Below is a small trained network, with its code and all its weights. Each question gives an input and a class and asks what happens when units are switched off, that is, made to give their printed mean instead of their output.

import numpy as np


def w(rows, s, z=0):
    codes = np.array(rows[::2]) - 128.0
    scale = np.full(codes.shape[1], s)
    scale[-1] = z or s
    return codes * scale


def f(y):
    return np.maximum(y, 0)


def log_softmax(a):
    a = a - a.max(-1, keepdims=True)
    return a - np.log(np.exp(a).sum(-1, keepdims=True))


def net(x, mask):
    res = np.array(x, float).reshape(1, 6) / 4 @ E
    y = f(res @ A[0][:, :-1].T + A[0][:, -1])
    res = res + np.where(mask, y, B[0][:, -1]) @ B[0][:, :-1]
    return log_softmax(res[-1] @ U[:, :-1].T + U[:, -1])


A, B = {}, {}
E = w([
[215,21,230,157,142,91,110,75,196,178],'x0',
[128,127,127,128,127,128,129,127,128,128],'x1',
[215,204,165,132,233,86,77,191,106,70],'x2',
[112,52,64,187,213,118,188,58,135,19],'x3',
[52,144,135,255,132,118,22,130,149,145],'x4',
[128,128,128,128,128,128,128,127,129,128],'x5',
],0.0045)
A[0] = w([
[62,148,133,255,138,121,35,115,131,150,51],'N0',
[121,111,114,139,149,129,140,117,133,99,108],'N1',
[38,52,105,120,35,141,180,97,135,199,62],'N2',
[187,192,154,136,203,121,102,155,121,96,35],'N3',
[70,202,66,107,117,139,141,154,106,93,32],'N4',
[125,101,110,140,154,131,142,111,128,88,115],'N5',
[129,123,127,129,134,130,135,124,131,117,127],'N6',
[58,229,57,102,104,139,141,165,95,80,30],'N7',
[151,220,184,60,39,141,75,172,136,249,123],'N8',
[65,79,106,123,71,138,160,109,128,167,61],'N9',
[119,79,96,157,170,135,158,104,134,57,110],'N10',
[120,84,95,163,169,133,152,103,139,59,100],'N11',
[202,114,118,5,124,129,206,119,114,115,2],'N12',
[120,105,112,143,144,126,146,116,130,98,96],'N13',
[183,114,120,46,122,124,179,118,111,111,4],'N14',
[134,117,143,137,128,127,133,128,130,135,98],'N15',
[200,201,162,136,214,120,97,166,119,85,24],'N16',
[119,86,102,155,158,128,151,109,131,71,102],'N17',
[146,149,139,130,156,123,120,141,123,118,29],'N18',
[88,141,137,216,130,126,64,123,132,142,38],'N19',
[189,51,195,156,128,124,114,120,142,161,96],'N20',
[201,37,202,157,135,126,108,109,140,174,93],'N21',
[105,132,130,174,124,128,95,130,127,134,46],'N22',
[149,156,144,126,170,124,122,150,126,112,41],'N23',
[166,77,164,142,126,124,115,122,134,144,102],'N24',
[156,100,151,140,130,124,120,122,132,144,103],'N25',
],0.0091,0.00087)
B[0] = w([
[125,106,152,74,93,152,219,224,136,125,213],'N0',
[128,121,143,155,141,123,122,130,110,140,157],'N1',
[200,129,103,110,44,131,36,104,127,87,239],'N2',
[167,113,106,117,52,133,66,104,130,113,196],'N3',
[103,157,114,102,185,124,145,64,182,139,199],'N4',
[126,123,144,163,144,118,120,134,100,144,168],'N5',
[124,127,134,137,130,128,127,131,122,130,138],'N6',
[91,164,109,98,204,127,149,47,195,140,222],'N7',
[122,93,168,251,206,92,118,141,32,147,253],'N8',
[173,127,115,118,78,129,67,110,133,104,197],'N9',
[126,123,158,187,161,108,110,139,76,152,200],'N10',
[128,123,154,185,156,107,110,141,75,158,196],'N11',
[104,110,152,96,88,153,204,233,150,126,216],'N12',
[130,123,141,154,148,116,118,133,107,137,160],'N13',
[109,112,141,103,104,141,179,202,144,131,187],'N14',
[123,131,119,120,140,121,125,126,138,127,138],'N15',
[171,110,102,118,35,140,58,91,127,104,210],'N16',
[130,127,153,174,156,115,113,135,82,147,185],'N17',
[144,124,119,124,103,127,108,119,129,122,149],'N18',
[124,109,137,90,106,142,189,195,137,125,184],'N19',
[90,171,100,103,177,132,140,72,164,127,201],'N20',
[86,178,90,99,186,130,144,65,174,129,215],'N21',
[127,120,136,106,119,133,162,161,133,128,155],'N22',
[145,123,120,122,91,133,99,114,131,118,159],'N23',
[109,155,110,111,160,133,136,96,145,129,172],'N24',
[113,146,114,118,145,127,134,106,141,132,156],'N25',
],0.018,0.007)
U = w([
[120,103,185,249,188,66,106,138,28,175,252],'0',
[58,207,68,78,202,131,146,36,210,137,111],'1',
[226,110,86,111,16,140,30,98,126,67,74],'2',
[100,88,170,67,86,180,234,254,147,125,61],'3',
],0.0075,0.00034)

Each question gives the input, the list of numbers given to net, and the class t.
The units are the neurons (one row each of A and B). Each row of codes is followed by its name. A weight is (code - 128) times the scale printed after its matrix; where a second scale follows, it is the last column's (A, B and U).
mask holds one flag per neuron, in row order. A switched-off neuron (its flag False) gives its mean, the last column of its row in B, instead of its output. The means were averaged over made-up inputs and are rounded, as every weight is.
A unit's drop is (log p(t) with every unit on - log p(t) with that unit switched off) / (log p(t) with every unit on - log p(t) with every unit switched off).
The circuit of an input: a set's keep is (log p(t) with only the set's units on - log p(t) with every unit switched off) / (log p(t) with every unit on - log p(t) with every unit switched off). Starting from the 12 units with the biggest drops (on a tie, the unit counted first), units are removed one at a time, each time the one whose removal leaves the highest keep (on an exact tie, the one counted first), for as long as the keep stays at least 0.8.
circuit, biggest first: the units of the circuit, biggest drop first
most important unit: the unit with the biggest drop
k most important neurons: the k neurons with the biggest drops, biggest first
drop of u: that unit's drop, to one decimal
input [-5,7,8,-6,-5,8], class 2: circuit, biggest first : N16
input [-2,3,7,1,-6,-8], class 2: 3 most important neurons : N16, N3, N0
input [-7,-1,3,-4,7,-3], class 1: 2 most important neurons : N7, N4
input [3,-4,0,3,4,1], class 3: 4 most important neurons : N8, N0, N7, N19
input [8,-7,-3,7,8,8], class 1: 3 most important neurons : N21, N20, N8
input [6,-7,7,-2,0,7], class 2: 2 most important neurons : N16, N3
input [-2,-2,1,-7,-7,2], class 0: 3 most important neurons : N8, N0, N19
input [-4,-3,7,-3,-6,-4], class 2: 2 most important neurons : N16, N3
input [-5,-4,-7,-5,-4,-7], class 2: 3 most important neurons : N2, N9, N21
input [5,-3,-8,-2,7,0], class 2: 3 most important neurons : N2, N9, N12
input [-3,8,7,5,-4,0], class 2: 2 most important neurons : N16, N8
input [1,1,-5,4,-7,-8], class 3: 2 most important neurons : N12, N14
input [6,-5,-8,-2,2,-8], class 2: 2 most important neurons : N2, N9
input [6,-3,-6,3,-1,2], class 1: most important unit : N21
input [5,-8,3,-2,-8,-3], class 3: drop of N14 : 0.1
input [5,-2,-4,-5,7,1], class 3: drop of N19 : 0.3
input [2,-8,-4,1,2,-3], class 2: drop of N6 : 0.0
